Below is a small trained network, with its code and all its weights. Each question gives an input and a class and asks what happens when units are switched off, that is, made to give their printed mean instead of their output.

import numpy as np


def w(rows, s, z=0):
    codes = np.array(rows[::2]) - 128.0
    scale = np.full(codes.shape[1], s)
    scale[-1] = z or s
    return codes * scale


def norm(h):
    return h / np.sqrt((h * h).mean(-1, keepdims=True) + 1e-5)


def f(y):
    return y / 2 * (1 + np.tanh(0.7978845608 * (y + 0.044715 * y**3)))


def log_softmax(a):
    a = a - a.max(-1, keepdims=True)
    return a - np.log(np.exp(a).sum(-1, keepdims=True))


def net(x, mask):
    res = np.array(x, float).reshape(1, 8) / 4 @ E
    u = 0
    for l in range(2):
        y = f(norm(res) @ A[l][:, :-1].T + A[l][:, -1])
        res = res + np.where(mask[u : u + 16], y, B[l][:, -1]) @ B[l][:, :-1]
        u += 16
    return log_softmax(norm(res)[-1] @ U[:, :-1].T + U[:, -1])


A, B = {}, {}
E = w([
[128,129,128,127,129,125,129],'x0',
[244,68,118,229,142,95,135],'x1',
[129,130,129,127,127,124,128],'x2',
[153,144,231,148,187,131,254],'x3',
[68,28,112,125,86,89,204],'x4',
[127,127,129,127,128,129,127],'x5',
[127,129,127,130,129,130,128],'x6',
[128,128,127,128,133,127,129],'x7',
],0.0022)
A[0] = w([
[205,182,90,154,159,181,59,107],'L0N1',
[120,119,10,120,73,111,3,1],'L0N2',
[119,191,167,127,135,120,161,116],'L0N3',
[106,69,73,146,69,91,122,116],'L0N4',
[96,235,185,113,140,134,107,110],'L0N5',
[157,83,114,161,143,123,129,140],'L0N6',
[122,114,84,106,120,164,149,117],'L0N7',
[144,227,168,79,175,127,140,111],'L0N8',
[47,146,82,24,65,159,66,107],'L0N9',
[192,103,63,173,133,120,105,139],'L0N10',
[143,177,92,153,132,165,49,112],'L0N11',
[136,150,157,125,89,93,130,128],'L0N12',
[146,98,156,103,112,168,108,125],'L0N13',
[97,211,206,89,159,135,190,103],'L0N14',
[100,117,178,163,106,111,102,141],'L0N15',
[128,213,154,81,141,154,96,94],'L0N16',
],0.0039,0.0056)
B[0] = w([
[139,113,162,26,79,14,98,198],'L0N1',
[133,135,254,134,142,194,225,171],'L0N2',
[125,117,171,130,158,193,102,134],'L0N3',
[87,60,93,137,152,177,80,174],'L0N4',
[159,125,90,153,146,206,154,169],'L0N5',
[76,183,81,180,73,138,84,171],'L0N6',
[138,90,139,113,152,70,112,120],'L0N7',
[134,118,90,182,153,224,106,167],'L0N8',
[157,155,70,199,242,37,217,255],'L0N9',
[102,91,132,175,72,86,69,208],'L0N10',
[172,183,156,29,100,59,121,177],'L0N11',
[111,143,127,129,163,164,132,128],'L0N12',
[134,142,100,154,136,96,157,125],'L0N13',
[152,69,135,101,103,228,80,175],'L0N14',
[125,140,81,87,137,144,129,145],'L0N15',
[117,149,103,92,148,194,165,150],'L0N16',
],0.0027,0.0023)
A[1] = w([
[108,56,181,140,123,164,197,99],'L1N1',
[91,101,76,128,150,91,162,35],'L1N2',
[116,116,59,143,159,161,183,60],'L1N3',
[112,187,131,70,155,196,81,72],'L1N4',
[220,98,201,203,149,131,161,108],'L1N5',
[146,221,76,89,155,134,122,9],'L1N6',
[89,94,186,160,94,151,223,66],'L1N7',
[202,200,253,114,157,140,110,114],'L1N8',
[74,122,212,23,109,189,153,104],'L1N9',
[92,138,185,79,122,131,128,118],'L1N10',
[71,207,172,158,194,141,200,52],'L1N11',
[161,74,120,83,51,83,137,157],'L1N12',
[90,126,139,148,87,167,105,113],'L1N13',
[136,214,146,51,181,139,91,196],'L1N14',
[108,115,123,93,59,84,114,109],'L1N15',
[237,174,189,192,118,120,55,6],'L1N16',
],0.005,0.0016)
B[1] = w([
[166,173,129,143,131,63,99,193],'L1N1',
[96,128,131,85,151,193,125,163],'L1N2',
[122,161,156,79,122,126,88,156],'L1N3',
[159,162,98,180,149,126,184,188],'L1N4',
[55,188,127,119,102,133,182,233],'L1N5',
[115,122,193,178,106,43,179,179],'L1N6',
[168,176,99,127,163,73,118,189],'L1N7',
[61,59,92,129,96,171,124,239],'L1N8',
[203,55,95,78,215,109,109,172],'L1N9',
[178,82,89,130,141,109,99,122],'L1N10',
[157,68,142,126,40,137,41,186],'L1N11',
[153,174,150,164,123,181,114,188],'L1N12',
[167,93,154,154,107,141,141,117],'L1N13',
[138,146,125,216,107,96,159,255],'L1N14',
[178,142,157,148,143,150,122,156],'L1N15',
[113,119,192,4,154,174,124,237],'L1N16',
],0.0044,0.0024)
U = w([
[127,208,124,198,122,36,199,253],'0',
[5,112,65,73,171,111,129,88],'1',
[196,122,106,164,179,227,175,112],'2',
[206,82,112,48,207,52,118,81],'3',
[203,165,196,90,77,116,38,76],'4',
[102,62,97,219,77,137,78,114],'5',
[51,148,208,59,100,190,195,74],'6',
],0.013,0.0022)

Each question gives the input, the list of numbers given to net, and the class t.
The units are the neurons (one row each of A and B). Each row of codes is followed by its name. A weight is (code - 128) times the scale printed after its matrix; where a second scale follows, it is the last column's (A, B and U).
mask holds one flag per neuron, layer by layer. A switched-off neuron (its flag False) gives its mean, the last column of its row in B, instead of its output. The means were averaged over made-up inputs and are rounded, as every weight is.
A unit's drop is (log p(t) with every unit on - log p(t) with that unit switched off) / (log p(t) with every unit on - log p(t) with every unit switched off).
unit that matters most: the unit with the biggest drop
k most important neurons: the k neurons with the biggest drops, biggest first
k most important neurons of layer l: the k neurons of layer l with the biggest drops, biggest first
drop when u is switched off: that unit's drop, to one decimal
input [-2,2,-4,8,-1,-1,-7,-3], class 6: 2 most important neurons of layer 1	(L1N5 L1N8)
input [-8,-8,-7,-1,0,3,7,-8], class 0: unit that matters most	L0N9
input [5,7,2,1,-3,0,2,-4], class 6: 2 most important neurons	(L1N16 L1N5)
input [-3,1,5,7,0,4,-7,-5], class 6: 4 most important neurons of layer 1	(L1N5 L1N8 L1N14 L1N11)
input [5,2,7,3,0,1,-1,-6], class 6: 2 most important neurons	(L1N5 L1N16)
input [8,8,5,-4,-1,-1,-2,4], class 4: 2 most important neurons	(L1N16 L1N8)
input [-4,2,-6,6,-8,0,-3,-2], class 6: 3 most important neurons of layer 1	(L1N16 L1N5 L1N8)
input [-8,0,-8,1,6,-2,6,-6], class 3: 2 most important neurons of layer 0	(L0N9 L0N10)
input [-5,-1,2,-1,0,2,3,1], class 0: 2 most important neurons	(L0N9 L1N16)
input [7,-6,-2,0,-1,-2,-1,-2], class 0: 2 most important neurons	(L0N9 L1N6)
input [-2,8,5,3,-5,5,3,5], class 6: 2 most important neurons of layer 1	(L1N16 L1N5)
input [-5,1,-1,-2,-1,5,5,3], class 4: 2 most important neurons	(L0N1 L1N12)
input [-8,6,-3,-1,-6,8,3,-4], class 4: 2 most important neurons of layer 0	(L0N1 L0N2)
input [7,0,5,-2,-6,8,-6,-7], class 0: unit that matters most	L1N14
input [-7,0,2,3,2,7,-5,-1], class 3: 2 most important neurons	(L0N9 L1N9)
input [5,-3,-4,-6,0,-5,7,-5], class 0: drop when L0N11 is switched off	0.2
input [-7,1,-1,7,-5,0,3,6], class 6: drop when L0N9 is switched off	-0.1
input [-5,-1,-8,8,-5,-8,4,-1], class 2: drop when L0N9 is switched off	0.1
